Below are the code and all the weights of a small trained network. Each question names an input and a target symbol and asks about switching units off, where a switched-off unit gives its printed mean instead of its output.

import numpy as np


def w(rows, s, z=0):
    codes = np.array(rows[::2]) - 128.0
    scale = np.full(codes.shape[1], s)
    scale[-1] = z or s
    return codes * scale


def f(y):
    return np.maximum(y, 0)


def softmax(a):
    e = np.exp(a - a.max(-1, keepdims=True))
    return e / e.sum(-1, keepdims=True)


def log_softmax(a):
    a = a - a.max(-1, keepdims=True)
    return a - np.log(np.exp(a).sum(-1, keepdims=True))


def net(x, mask):
    ids = ['ΔΛΦαεζθξτψ'.index(c) for c in x.split()]
    T = len(ids)
    res = E[ids] + P[:T]
    u = 0
    for l in range(2):
        q, k, v = (res @ M[l].T for M in (Q, K, V))
        z = softmax(np.where(np.tri(T) > 0, q @ k.T / 4**0.5, -1e9)) @ v
        res = res + np.where(mask[u], z, O[l][:, -1]) @ O[l][:, :-1]
        u += 1
        y = f(res @ A[l][:, :-1].T + A[l][:, -1])
        res = res + np.where(mask[u : u + 8], y, B[l][:, -1]) @ B[l][:, :-1]
        u += 8
    return log_softmax(res[-1] @ U[:, :-1].T + U[:, -1])


Q, K, V, O, A, B = {}, {}, {}, {}, {}, {}
E = w([
[126,177,128,97,161,104,78,141,168],'Δ',
[154,108,181,253,157,158,119,144,166],'Λ',
[159,158,98,154,179,154,114,66,99],'Φ',
[76,96,171,151,72,118,146,96,171],'α',
[58,134,85,145,97,122,125,120,108],'ε',
[110,127,177,89,175,170,111,108,96],'ζ',
[138,162,108,190,75,62,107,115,157],'θ',
[172,201,172,147,135,162,103,69,113],'ξ',
[127,102,147,150,111,155,60,159,106],'τ',
[39,130,121,95,116,89,149,105,198],'ψ',
],0.027)
P = w([
[117,10,36,100,68,212,2,45,219],'0',
[129,57,56,102,95,164,41,69,157],'1',
[131,84,68,120,116,148,74,105,145],'2',
[127,113,72,133,119,142,96,143,132],'3',
[130,115,92,157,143,129,127,153,125],'4',
[132,115,111,150,142,112,142,146,102],'5',
[146,116,130,143,140,99,150,135,69],'6',
[146,111,148,143,145,87,170,135,55],'7',
[153,106,161,135,142,77,182,122,24],'8',
[139,135,154,151,147,84,177,153,52],'9',
],0.0078)
Q[0] = w([
[126,119,204,47,131,146,162,168,180],'L0H1',
[186,174,110,77,98,100,187,152,184],'L0H1',
[171,188,124,78,253,77,158,120,169],'L0H1',
[181,134,193,120,127,145,120,131,168],'L0H1',
],0.0082)
K[0] = w([
[90,96,198,36,163,112,175,132,174],'L0H1',
[131,163,160,100,90,54,109,132,193],'L0H1',
[121,183,104,109,232,108,101,89,175],'L0H1',
[153,123,255,111,117,113,84,113,155],'L0H1',
],0.0089)
V[0] = w([
[38,101,114,253,18,60,101,112,151],'L0H1',
[182,40,54,27,215,84,198,50,209],'L0H1',
[230,132,158,99,85,166,97,50,228],'L0H1',
[66,129,99,53,122,199,63,164,186],'L0H1',
],0.0051)
O[0] = w([
[209,200,185,77,100,175,61,181,89,254],'L0H1',
[160,190,52,38,192,162,129,80,17,153],'L0H1',
[128,116,251,178,3,86,159,241,136,199],'L0H1',
[44,206,169,145,145,141,187,21,19,195],'L0H1',
],0.0056,0.0046)
A[0] = w([
[43,28,73,126,123,32,96,148,189,74],'L0N1',
[78,210,213,141,26,85,176,130,18,131],'L0N2',
[83,2,56,52,126,107,30,167,221,81],'L0N3',
[45,184,29,106,227,135,158,52,50,80],'L0N4',
[97,113,90,97,183,142,36,141,109,159],'L0N5',
[101,72,74,210,81,79,140,45,193,161],'L0N6',
[40,72,48,233,45,161,188,122,164,252],'L0N7',
[184,124,133,112,218,209,101,93,168,226],'L0N8',
],0.0067,0.0021)
B[0] = w([
[156,184,171,96,121,135,167,77,52,143],'L0N1',
[116,121,115,135,195,122,156,174,220,220],'L0N2',
[130,243,155,109,37,194,193,116,68,138],'L0N3',
[126,109,200,224,138,72,101,117,128,250],'L0N4',
[128,102,167,127,146,134,143,124,66,165],'L0N5',
[169,129,74,17,141,158,103,171,99,162],'L0N6',
[158,121,134,49,116,89,78,108,118,169],'L0N7',
[143,129,102,1,125,132,79,98,204,169],'L0N8',
],0.0093,0.011)
Q[1] = w([
[171,188,207,174,104,108,88,92,134],'L1H1',
[129,245,253,77,132,79,116,107,143],'L1H1',
[138,95,118,193,135,93,133,94,156],'L1H1',
[39,154,127,142,128,70,90,116,114],'L1H1',
],0.0077)
K[1] = w([
[172,107,63,97,135,133,226,197,64],'L1H1',
[189,169,183,57,253,101,246,203,65],'L1H1',
[151,121,20,133,192,186,81,114,145],'L1H1',
[174,165,139,191,155,121,153,202,17],'L1H1',
],0.0056)
V[1] = w([
[106,73,168,107,150,169,167,192,83],'L1H1',
[253,156,102,140,137,155,80,79,110],'L1H1',
[128,100,120,146,120,155,222,113,152],'L1H1',
[58,67,68,138,117,73,172,186,110],'L1H1',
],0.0068)
O[1] = w([
[60,126,104,170,149,183,113,195,143,52],'L1H1',
[172,76,22,245,171,108,91,161,138,136],'L1H1',
[186,168,102,227,149,129,82,54,148,37],'L1H1',
[120,5,118,193,101,36,179,133,86,1],'L1H1',
],0.011,0.0076)
A[1] = w([
[172,98,185,207,169,179,112,192,203,166],'L1N1',
[157,77,2,252,193,105,147,91,75,56],'L1N2',
[165,189,201,238,192,99,157,96,91,53],'L1N3',
[66,92,146,158,150,25,101,132,189,142],'L1N4',
[180,95,127,66,107,120,71,83,94,126],'L1N5',
[107,53,154,236,191,23,171,95,168,80],'L1N6',
[187,140,69,113,33,59,71,191,160,2],'L1N7',
[183,90,175,163,166,159,172,206,92,89],'L1N8',
],0.0073,0.0037)
B[1] = w([
[56,117,139,89,109,85,96,105,81,255],'L1N1',
[112,108,246,161,102,95,162,128,141,162],'L1N2',
[99,58,119,192,88,99,143,123,154,201],'L1N3',
[179,107,118,170,120,136,62,130,153,215],'L1N4',
[101,142,38,87,132,124,194,183,120,244],'L1N5',
[135,124,102,110,100,175,160,113,64,163],'L1N6',
[142,144,155,174,187,108,191,136,118,206],'L1N7',
[190,180,126,125,152,142,148,76,121,146],'L1N8',
],0.011,0.0063)
U = w([
[189,180,138,61,145,158,154,136,123,255],'Δ',
[121,38,212,179,109,2,27,180,175,168],'Λ',
[182,76,75,139,143,112,118,72,200,217],'Φ',
[115,45,136,120,77,128,173,173,252,62],'α',
[48,101,70,153,53,57,136,165,122,140],'ε',
[75,105,178,177,223,204,191,167,170,25],'ζ',
[147,137,151,174,105,92,187,171,162,55],'θ',
[228,176,172,198,101,161,63,88,205,88],'ξ',
[146,130,178,204,75,195,149,171,101,186],'τ',
[136,133,203,153,78,55,181,76,112,28],'ψ',
],0.0059,0.0035)

Each question gives the input, a string of symbols that net reads in full, and the target symbol t.
The units are the heads (4 rows each of Q, K, V and O) and the neurons (one row each of A and B). Each row of codes is followed by its name. A weight is (code - 128) times the scale printed after its matrix; where a second scale follows, it is the last column's (O, A, B and U).
mask holds one flag per unit, layer by layer, with each layer's heads first. A switched-off unit (its flag False) gives its mean, the last column of its rows in O or B, instead of its output. The means were averaged over made-up inputs and are rounded, as every weight is.
A unit's drop is (log p(t) with every unit on - log p(t) with that unit switched off) / (log p(t) with every unit on - log p(t) with every unit switched off).
The circuit of an input: a set's keep is (log p(t) with only the set's units on - log p(t) with every unit switched off) / (log p(t) with every unit on - log p(t) with every unit switched off). Starting from the 12 units with the biggest drops (on a tie, the unit counted first), units are removed one at a time, each time the one whose removal leaves the highest keep (on an exact tie, the one counted first), for as long as the keep stays at least 0.8.
circuit, biggest first: the units of the circuit, biggest drop first
most important unit: the unit with the biggest drop
top k neurons: the k neurons with the biggest drops, biggest first
top k neurons in layer l: the k neurons of layer l with the biggest drops, biggest first
drop of u: that unit's drop, to one decimal
input α ψ ψ ζ Φ ψ ζ ψ Φ ζ, target Λ: most important unit	L0H1
input Δ ξ θ, target Δ: circuit, biggest first	(L0N4; L0N6)
input α ε Φ ψ Λ τ, target τ: top 4 neurons	(L0N3; L0N4; L0N8; L0N2)
input Λ ζ Λ ψ ψ ξ ξ α, target Δ: circuit, biggest first	(L0N4; L0N6)
input ζ ψ ξ ξ ε Φ Λ, target Δ: circuit, biggest first	(L0N4; L1N8)
input Λ ψ θ, target θ: top 2 neurons in layer 0	(L0N4; L0N8)
input Φ Δ θ Φ, target Λ: top 2 neurons	(L0N4; L1N2)
input ξ ε ε Φ θ, target θ: circuit, biggest first	(L1N7; L0N4; L1H1; L0H1)
input ψ ξ ε, target Δ: top 4 neurons	(L0N7; L1N3; L1N1; L0N3)
input ψ Φ ξ α ξ ε ψ ξ ξ Φ, target Λ: circuit, biggest first	(L1H1; L0H1; L1N2)
input ψ Φ ξ ψ τ, target Δ: top 3 neurons in layer 0	(L0N4; L0N3; L0N7)
input Λ ψ ε ξ ψ ψ ψ ξ ε, target Λ: top 2 neurons	(L0N4; L0N8)
input α ζ α ψ, target ψ: top 2 neurons	(L0N8; L0N1)
input τ ξ ψ θ ε Φ, target Φ: top 2 neurons	(L0N8; L0N4)
input ψ ψ ψ, target ψ: circuit, biggest first	(L1H1)
input ξ θ ψ ψ ε ξ θ τ, target Δ: top 4 neurons in layer 1	(L1N8; L1N3; L1N4; L1N2)
input ε ψ ξ ξ θ ξ ξ, target Λ: top 2 neurons	(L1N1; L1N3)
input ξ Λ θ ζ ξ Φ ζ Λ ξ, target Λ: top 2 neurons in layer 0	(L0N6; L0N2)
input ε α ψ, target Δ: top 2 neurons in layer 0	(L0N3; L0N1)
input θ Δ α Δ ψ, target Δ: most important unit	L0N1
input ψ ξ θ Λ Λ ε, target Δ: drop of L0N8	-0.2
input ψ Φ ξ Λ, target Δ: drop of L0N6	0.7
